(in the rows, 128 means zero)
Each name stands for a flat space through zero: a line, a plane or more. A row that begins with a name and a colon came from that space; any other row is followed by the name of the space it lies nearest, among the names in its block.
potigek: [221 133  67 122  93 103 128 105  76 123 112 158 159 123  61 127  89 110
 102 109 132 144  99 187]
bemifer: [ 79 132 103 160  65 139 128 137 117 159 170 140  98 114 173  88 142 138
 162 113 158 198 101 138]
dupmuf: [118 108 102 124 155 136 120 111 127 107 150  87 159 120 154 112 107 131
 145 136 102 119 124 118]
dupmuf: [189 122  70  79 161 121 136 152 102 153 117 137 168  96  94  72 141 145
  82  76 109 157 110 128]
bemifer: [ 96 187  88 107 127 129 126 163  73  70 152  97 108 128 166 144 139 103
 116  80 126 138 141 125]
mabzub: [107 130 121 122 133 129  99 140 143 111 101 113  83 118 127 137 142 136
 156 108 136 143 144 117]
ledirig: [156 102 142 111 155 127 127 165 123  85 120 131  85 123 132 125 125 115
 109 111 137 171 104 179]
zanovaka: [145  84 125  94 181 153 123 164 177 163 130 155 102 109 155  82 138 189
  77  84 112 143 117 102]
zanovaka: [165  25 131 158 115 145 157  56 139 153 122 188  81 146 138 110  88 146
 103  96 132 166  66 130]
mabzub: [113 106 146 147 133 141 185  67  92 145 157 118 164 172 147 119 120 101
 105 133 113 106 112  97]
potigek: [129 102 187 146 126 116 121 116 178 134 102 159 126 108 118 155 135 131
 154 175 134 112 129 127]
ledirig: [151  71 206 135 151 127 160 115 139 152 109 150 126 134 106 109 157 108
 120 153 141 155  98 151]
zanovaka: [110 170 182 131 136 132 149 139  89 130 175  99 191 142 143 121 167  86
 119 171 131 105 134 149]
zanovaka: [142  73 228 103 219 165 109 102 122  94 147 146 130  85 195 121 211 116
  82  87 114 116 102 117]
potigek: [165 126  94 112 139  97 154  96  83  95  76 105 149 143  62 150 107  84
 131 118 113 123 131 125]
zanovaka: [157 107  81 118 121 124 105 116 150 152  75 153  87 119  85 124 116 164
 129  82 131 144 132 106]
bemifer: [126 118 164 163  83 134 141  81 111 192 129 155 140 138 104 106 166 116
 144 138 158 148 111 131]
mabzub: [111 163 125 118 134 122  63 140 158 139  83  88 132 105  81 136 165 144
 189 144 137 106 181 111]
mabzub: [118 174 132 138 104 138 153 147 116 143 187 141 158 158 162 137 107 131
  83 149 125  89 133 135]
bemifer: [135 109 163 132 155 144 126  83 105 112 112 102 115 166 112 143 140 103
 122 118 130 107 135 128]
potigek: [106 116  69 123 140 158 109 138 192 187 121 101  92 175 122 101  78 210
 122 111 113 101 166  75]
bemifer: [134  91 121 125 155 127 143 123 173 156 108 109 140 151 101 113  90 154
 132 158 108 110 138 107]
bemifer: [131 133 149 125 142 126  76 172 168  83 153 125 138  77 165 142 123 140
 153 170 126 121 128 174]
mabzub: [ 76 159 169 122 130 112 139 149 145 141  95 127 123 109 121 143 188 116
 159 138 135 124 160  77]
ledirig: [138  85 118 131 140 132 143  99 101  94 141 125 120 124 155 119 112 109
 123 106 119 157  91 140]
potigek: [ 38 177 133 165  80 145 165 145 130 150 179 106 103 193 179 141 107 130
 135 156 141 110 153 100]
potigek: [139 192 115 126  91 104 128 137  52  92 179 138 208  72 152 130 161  76
 130 136 131 139 107 169]
ledirig: [130 116 135 133 132 140 103 103 141 148 119 129 127 123 122 122 143 144
 138 121 130 118 134 114]
ledirig: [143 144 124 146 107 141  97  77 138 169 114 131 142 157  90 146 119 150
 131 135 132  70 158 109]
ledirig: [102 140 138 145 127 157  70 118 130  97 138  85  79 155 147 150 127 132
 157 125 146 113 152 151]
zanovaka: [ 92 178 133 114 142 121  97 162 116  75 132  82 132 107 146 153 156 105
 161 138 128 116 159 131]
potigek: [143  84  62  84 216 150 123 114  99 102 152  47 180 118 150  63 114 136
 115  88  77 134 117 108]
mabzub: [ 82 121 128 152 107 117 149 115 161 104 105 130  79 157 141 179  84 128
 155 147 124 109 145  90]
dupmuf: [ 79 126 167 130 170 144 103  91 101  49 131  69 111 129 174 166 159  86
 163 118 119 103 146 106]
dupmuf: [115  86 108 158 118 158 104  64 125 117 160 116 113 138 173 122  98 142
 146 113 123 125 108 124]
zanovaka: [112 114 146 168  82 128 149 107 137 187 149 135 154 141 119  96 125 128
 160 178 147 149 110 143]
dupmuf: [127 122 189 161  89 139 146  74  91 139 129 184  93 145 139 154 168  97
 108 102 160 136 104 131]
zanovaka: [168 160 127 106 145 134 180 133  65 144 135 118 150 199  88 122 124  99
  46 104 125 105 133 142]
dupmuf: [123 114  97 132 122 145 113 173 149 138 158 106  98 140 146  87  95 159
 135 134 139 171 115 173]
dupmuf: [119 120 128 133 139 139 123 140 150 145 145  97 140 148 129 106 110 144
 138 159 125 121 136 138]
bemifer: [150 191  98 100 132 136 122 180  93 115 155 118 130 153 127 131 121 130
  71 100 129 110 146 158]
bemifer: [116 101 163 168 100 151 112 104 143 138 152 137  91 151 152 129 118 134
 145 148 154 140 111 162]
bemifer: [101 163 110 131  78  79 163 129 121 133 109 182 164  61 130 150 155 109
 156 132 123 142 123  75]
mabzub: [146  47 122 139 139 127 178  63 106 105 115 151 102 141 141 127  95 107
 111  94 113 159  78 113]
zanovaka: [154 122 121 129 117 123 123 106 132 164 100 150 135 126  87 123 136 139
 126 118 133 124 130 117]
mabzub: [146 143 111 123 125 116  85 141 148 118 102 114 130 113  92 142 118 138
 158 146 132 117 149 148]
mabzub: [127 135 115 135 102 113 127 176 165 100 130 152  86 128 142 158  77 144
 128 151 135 137 126 159]
bemifer: [115 122  89 137  96 128 183 110 116 232 119 127 150 164  82  63 134 144
 126 117 134 160 125  85]
potigek: [104  95 150 128 162 166 113 149 157 135 185 117 121 117 202  86 136 162
 115 127 121 140 110 134]
mabzub: [171  64 104 132 148 139 101  81 133 142 114 104 144 125  95  89 107 141
 151 128 122 146 106 152]
potigek: [149 138 184 113 142  91 109 147 152  83  83 167 139  62 110 180 166 104
 146 155 128 114 135 136]
dupmuf: [140 162 100  98 140  97 117 140  82  67 112 116 163  70 122 145 157  88
 143 107 115 138 129 130]
bemifer: [115  79  73 110 134 122  86 182 173 151 145 136 141   4 171  31 162 179
 190 112 125 238  83 135]
ledirig: [132 179 115 107 113  91 173 204 122 111 124 144 137 129 112 147 110 110
 102 149 127 135 135 146]
dupmuf: [117 142 105 113 122  97 144 144  71  37 139 138 128  64 175 149 145  73
 140  95 121 178  95 140]
ledirig: [125 148 103 167  71 138 119  77 104  96 172 155 119 153 172 181  71 124
 116 126 129  87 120 138]
dupmuf: [177 140  78 130 100 156  31 102 138 168  89 136  72 140  67 125 130 183
 133  68 159 122 154 148]
potigek: [114  95 178 143 145 123 132 117 173 118 132 130 148 114 148 143 118 128
 153 186 116 105 125 123]
zanovaka: [ 70 138 140 133 134 144 101 155 113  95 142  67  84 129 160 113 163 109
 178 122 150 173 136 148]
dupmuf: [139 129  87 130  95  93 161 130 125 115 134 172 161  86 139 138  95 122
 128 136 111 142 101 119]
ledirig: [150 109  68 140 137 170 109  71  83 115 175  69 136 192 142 107  65 135
 107 102 114 104 120 153]
ledirig: [128 120 183 137 128 128 102 130 153 123  99 147  89 120 116 153 158 125
 145 138 151 130 135 142]
ledirig: [131 112 148 135 131 114 122  90 118 101  75 117 106 133  89 161 139  96
 162 128 136 128 136 123]
potigek: [132  83 147 156 114 145 153 100 135 154 125 136  82 185 119 120  99 132
 117 130 145 145 109 143]
mabzub: [ 85 112  97 150 123 148 117  86 124  78 120  86  52 184 155 169  76 127
 150 100 125 113 145 103]
zanovaka: [106  54 240 150 167 134  86  76 189  83 113 157 118  56 185 166 176 121
 181 164 123 111 111 110]
[133  91  58 106 156 118 163 114  79  81 140 100 146 106 155  96 103 105
 124  83  96 175  89 115]
ledirig
[ 91 133 146 148 117 156 103 105  77  62 156 106  60 144 187 153 148  93
 140  85 152 152 116 153]
bemifer
[178  99 174 144 128 159 123  75 101 153 121 153  95 183  99 132 138 121
  80 100 152 117 113 162]
bemifer
[166 116 128 110 136 125 103 156 153 170 124 161 154  74 111  84 161 159
 122 124 133 155 113 145]
mabzub
[ 56 180 171 138 107 109 144 113 108 132  88 112 122 127 111 164 202  84
 179 133 145 117 170  65]
potigek
[170 180 136 114 103  94 150 134 126 155 125 206 202  88 106 160 142 128
  81 142 114  75 134 106]
mabzub
[134 101 156 146 127 122 170  62 128 142  86 143 118 179  90 165 109 110
 117 134 122  89 135  87]
bemifer
[ 99 165  63 123 121 140 142 135 117 170 181  91 192 142 152  86 107 155
 119 132 103 103 145  90]
ledirig
[126 132 125 115 149 136  96  97 111 136 100 103 137 113 105 119 176 125
 148  96 127 121 148  97]
mabzub
[136 119 138 164  55 118 123 136 164 162 148 219 110  87 153 131 119 155
 133 145 155 161  91 155]
bemifer
[ 94  58 127 128 187 158 128  77 120 125 108  40 104 166 124  85 137 119
 169 107 117 152 129  97]
bemifer
[143 131 131 132 125 137 113 155 154 132 148 135 120 142 135 130  97 152
 111 150 132 115 130 162]
bemifer
[103 178 115 113 122 123 138 160  96 103 130 117 110 136 138 145 146 109
 116 101 133 132 145 118]
potigek
[137 133 161 147 101 109 161 115  93 100 131 146 131 139 123 157 124  78
 127 152 142 138 107 164]
potigek
[120  92 171 172 100 134 134  78 145 165 152 143 163 126 137 114 127 125
 161 184 137 126 105 139]
potigek
[ 76 133 163 153 118 134 162 148 153 155 160 101 138 166 148 116 115 126
 147 191 133 122 137 126]
mabzub
[116 111 112 158  97 135 108  66 107  94 147 137 117 114 167 151 112 117
 154 113 128 128 108 125]
dupmuf
[125 106 123 138 124 125 114  86 113  88 110 130 104 114 137 153 126 110
 152 106 128 136 118 121]
ledirig
[ 95 152 134 109 149 134 142 161 106  97 127 106  89 143 151 138 151 111
 112  94 130 139 142 113]
potigek
[156 153  73 121  98 123  98 131 140  93 118 191  80 111 146 186  83 163
  90  74 121  99 134 115]
mabzub
[ 71 125 155 134 154 135 141 108 116 117 161  80 177 113 174 111 161 103
 163 154 110 119 131  93]
potigek
[ 81 100 139 124 173 147 157 117 122 114 135  71 113 166 157 113 128 116
 133 121 112 129 135  92]
potigek
[117  92 211 139 149 163 129 111 126 206 128 115 122 148 110  62 214 125
 133 129 161 165 118 136]
zanovaka
[100 111  72 135 120 156 141 148 134 139 155 100  67 182 157  97  75 161
 114  97 130 159 123 127]
bemifer
[138 123 121 110 161 140 126 127 113 161 123  84 158 142  96  81 152 129
 127 122 124 134 137 126]
bemifer
[ 98 160 113 119 130 149 110 145 100  92 143 113  72 143 168 144 142 127
 111  72 136 132 142 120]
mabzub
[122 100 129 131 144 140 139 160  97  67 153  77  75 163 153 112  99  94
 133 127 143 190  98 203]
mabzub
[169  65 118 142 129 111 124 110 167 135 102 126 143 120  85 112  77 138
 164 178 123 147 104 165]
mabzub
[187 119 115 110 147 108 127 101  69  71  99 116 146 119  86 145 125  78
 121 108 123 138 110 168]
mabzub

Each name stands for a flat space through zero: a line, a plane or more. A row that begins with a name and a colon came from that space; any other row is followed by the name of the space it lies nearest, among the names in its block.
deppepud: [ 95 108 101 156 162 103 132 130 128 127 146 131 116  86 109 155 141 174
 110 147 133 158 113  68]
lemidregaz: [101 121 137 162 140 102 120 124 154 128 164 141 137 105 132 166 134 116
 130 141 124 114 119 132]
deppepud: [ 73 146 150 110 162 144 126  67 107 151 193 125 112 123 141 158 195 141
  82 154 190 108  73 145]
pernipe: [169 169 129 157 126 143 144  97 123 105 139 120 119 132  99 123 105 175
 114 127 155 107 114 113]
rulmanab: [188 109 105 135 183 157 125  99 128 149 113 124 185 182 208  80 102  13
 116 140 139 126  60 141]
nefrelaf: [104 121 155 183 162 105 127 106 134 133 173 145 138  96 109 164 136 110
 127 126 156 107  97 136]
rulmanab: [ 55 145 161 108 144 100 132 140 132 140 152 141 127 115  52 121 157 169
 148 128 156  84 118 114]
nefrelaf: [103 128 107  68  71 140 116 132 125 126 132 112  86 123 177 157 169 171
  97 157  94 164 183 139]
vazagefo: [150 160 101 103 113 134 139 105 121 115 133 112 118 137 123  96 123 184
  96 168 131 121 145  93]
vazagefo: [134 115 109 115 131 135 133 121  97 130 117 119 111 115 129 117 138 150
 105 133 134 162 138 104]
rulmanab: [114 135 165 149 155 152 123 130 145 138 133 136 142 155 134 159 135  85
 159  81 156 103  60 174]
nefrelaf: [140 155 127 123 128 152 137 136 132 118 109 120 121 153 107 122 117 163
 141 105 141 121 103 119]
pernipe: [ 84  99 111 121 137  93 123 180 148 133 110 138 132 110 102 129 129 144
 155 129  98 146 143  88]
lemidregaz: [ 93 103 128  89 104 118 120 145 107 139 121 127 104 106 131 134 160 138
 122 131 111 158 174 133]
nefrelaf: [109 134 152 169 164 101 128 123 156 133 158 147 162 124 100 132 116  98
 149 130 145  80  92 130]
rulmanab: [ 99 155 119 125 209  97 136  68 140 152 195 136 182 141 110  68 140 115
  91 211 182  54  58  77]
pernipe: [119 140 163  98 124 152 122 105 114 145 140 127 131 153 147 123 154  88
 126 117 154 102 112 185]
pernipe: [131 118 118 125 119 125 127 139 127 126 117 127 123 123 133 129 125 131
 129 127 114 144 144 122]
nefrelaf: [115 149 111  85  85 164 124 125 125 118 129 106  78 137 163 169 163 196
 100 133 119 160 143 135]
lemidregaz: [178  96 117 218  92  84 131 151 132  91 117 140 115  56 103 164  72 140
 139 113  78 168 208 110]
rulmanab: [118 129 129 169 156 117 132 145 152 121 129 137 138 123 100 147 112 140
 151 110 134 120  92 106]
pernipe: [178 104 119 106  89 162 116 104  99 132 113 114 115 138 220 134 135  67
  96 130 106 172 165 184]
vazagefo: [125 125 104 119 110 122 122 152 155 119 117 124 126 133 149 139 120 143
 134 140  93 142 145 114]
deppepud: [135 122  91 160 145  96 148 111  96 111 140 124 104  67  69 115 120 217
  89 161 140 160 156  37]
pernipe: [169 152 143 122  70 154 137 126  99 104 106 116  89 124 106 131 117 175
 127  96 126 140 178 152]
nefrelaf: [139 137 144 179 172 130 135 111 136 128 143 137 149 131 108 135 112 108
 139 110 163 102  68 127]
lemidregaz: [142 163 155 152 141 144 131  72 130 127 175 128 136 139 138 142 135 114
 106 138 170  84  88 161]
nefrelaf: [190 162 104 129 130 219 147 107  93 107  86  93  82 168 145 147 124 196
 106  75 169 177  65 117]
deppepud: [155 122  96 142 106  97 136  78  93 113 165 121 106  68 129 117 129 173
  59 196 121 153 200  85]
rulmanab: [151 158 102 137 153 124 132  46 132 128 195 120 148 132 172 110 134 126
  58 215 155  95 103 106]
deppepud: [129 117 111 140 130 117 130 139 130 122 122 128 124 112 121 133 120 146
 127 132 116 146 138 102]
rulmanab: [179 116 115 145  95 157 123 131 125 113 103 118 111 133 182 159 111 109
 124 104 101 170 148 158]
lemidregaz: [151 160 130  77 135 171 137  82  92 140 129 110 126 170 143  79 146 128
  95 143 171 110 101 140]
pernipe: [140 124 140 142  78 123 131 149 112 107 110 128  91  94  97 154 119 170
 139  97 107 155 191 138]
vazagefo: [170 174  75  64 114 140 144  87 110 119 128 100 128 160 135  42 119 191
  71 208 133 114 151  67]
vazagefo: [137 136 157 179 130  93 135 109 126 118 159 145 139  92  77 126 107 125
 133 131 142  91 148 131]
vazagefo: [131 134 144 127 141 131 130 113 120 136 135 131 140 136 121 112 130 105
 129 126 148 107 113 142]
rulmanab: [128 150 116  90  85 120 129  80 105 122 169 115 101 106 145 119 156 175
  67 194 126 125 191 124]
vazagefo: [135 109 124 140 136 103 129 128 121 132 128 136 142 109 119 107 116 105
 127 141 120 130 149 116]
vazagefo: [116 163 130 128  98 131 118 155 197 110 136 129 135 161 148 165 115 144
 158 129  95  94 119 149]
lemidregaz: [ 68 108 138 153 142  88 113 135 162 137 173 146 136  94 135 180 151 114
 132 148 116 118 124 132]
nefrelaf: [162  82 106 116 110 138 128 119  69 133 100 117 102  98 160 117 136 111
  94 125 115 200 180 127]
pernipe: [164 167 188 179 117 154 134  51 103 118 184 130 114 117 126 166 135 111
 102 109 185  86 110 202]
lemidregaz: [171 139 147 230 124 103 131  79 141 101 186 142 133  80 125 177  96 117
 108 141 136 104 139 146]
deppepud: [105 130 137 108 130 155 119 147 143 137 116 125 123 158 153 155 147 116
 147  99 129 132  92 156]
deppepud: [135 157 112  91 110 180 145 134  89 113  91 101  70 140  94 131 146 237
 115  92 155 168 119  97]
deppepud: [ 73 123 138 152 190 109 130 108 130 145 171 140 138 107 100 146 157 136
 118 141 171 110  67 101]
[138 120 138 137 124 113 121 131 144 131 131 138 153 133 143 118 112  77
 141 134 111 109 140 151]
deppepud
[130 152 143 125 138 152 130 126 139 129 125 126 135 161 126 128 127 123
 143 108 148 103  87 146]
lemidregaz
[114 137 157 138 154 111 127  85 123 144 175 140 153 123 120 112 141  88
 113 155 162  79 109 148]
deppepud
[177 132  93  90 116 166 129 131 122 126  86 108 131 174 178  92 112 115
 118 132 111 152 126 125]
nefrelaf
[159 116 155 173 160  79 145  76  74 136 159 147 156  75  58  60 105  92
 105 153 170  93 159 111]
vazagefo
[ 17 109 142 115 203  77 118 166 172 165 153 155 174 131  85 120 158 103
 170 143 142  82  62  95]
pernipe
[116 147 204 217 133 107 134 105 127 115 176 153 121  80  52 185 122 130
 153  79 172  79 116 174]
vazagefo
[203 112  50 108  83 114 133  98 100 108 119 105 114 101 184  81 102 156
  55 213  76 186 227  72]
rulmanab
[153 145 124 175 152 197 137  70  96 115 151 107  77 122 164 210 157 176
  79  93 188 174  50 137]
nefrelaf
[144 155 115 148 127 210 134  73  98 111 151  97  56 128 181 226 174 207
  69 100 178 187  63 141]
nefrelaf
[112 116 131 167 135  98 122 124 148 125 159 140 135  97 130 160 127 119
 125 144 118 123 134 125]
lemidregaz
[167 166 114  90 102 180 149 160 108 106  57 104  96 171  82  93 105 212
 151  76 137 146 123 101]
nefrelaf
[218 134 126 141  70 167 145 189 105  90  23 115 100 147  83 106  59 162
 183  33  97 171 176 133]
lemidregaz
[102  92 119  80  97  71 109 156 145 146 128 142 159 116 153  84 128  68
 135 184  65 118 214 135]
nefrelaf
[109 102 110 120 148 115 120 142 141 141 125 132 145 129 155 125 134  98
 129 145 111 141 119 115]
pernipe
[191 104  76 132  94 128 129 133 115 109  95 114 117 114 169 114  96 134
 103 149  80 186 189 100]
rulmanab
[ 71 140 149 132 121 100 120 129 158 129 172 140 124 109 112 167 152 149
 133 146 126  97 133 138]
nefrelaf
[151  85 112 121 107 140 128 115  65 131 109 117  89  87 154 137 147 130
  90 121 122 204 179 129]
nefrelaf
[158 132  92 127 119 126 151  88  61 111 132 109  81  77  86 102 134 228
  63 160 152 174 175  56]
vazagefo
[119 145 175  89 110 172 116  94 112 148 148 124 120 163 177 146 170  75
 119 109 157 104 108 221]
rulmanab
[124 158 168  90  84 152 133 136 104 124 111 123  99 141  87 120 140 160
 147  88 143 110 156 169]
pernipe
[140 111  81 149 169  93 131 114 142 130 144 131 161 115 141  95 107 118
 102 189 117 131 119  62]
lemidregaz
[127 185 159 137 172 167 131  91 161 135 160 127 159 193 136 131 131 105
 138 118 185  54  17 161]
lemidregaz
[127  94 149 183 140  85 128 131 116 129 139 149 139  75  92 135 112  95
 140 117 126 130 156 128]
vazagefo
[ 85 122 175 151  99 111 115 110 128 129 180 142 101  82 131 202 165 123
 121 121 131 120 159 186]
lemidregaz
[140 121 117  98 144 130 127 108 114 145 127 125 151 147 153  80 131  87
 110 157 134 120 123 126]
rulmanab
[116 131 122  81 117 137 128 153 126 134  99 122 126 152 121 100 134 139
 142 122 119 130 136 122]
pernipe
[108 133 176 129  83 148 121 168 132 120 105 133  95 128 106 183 138 139
 176  52 120 132 145 191]
lemidregaz
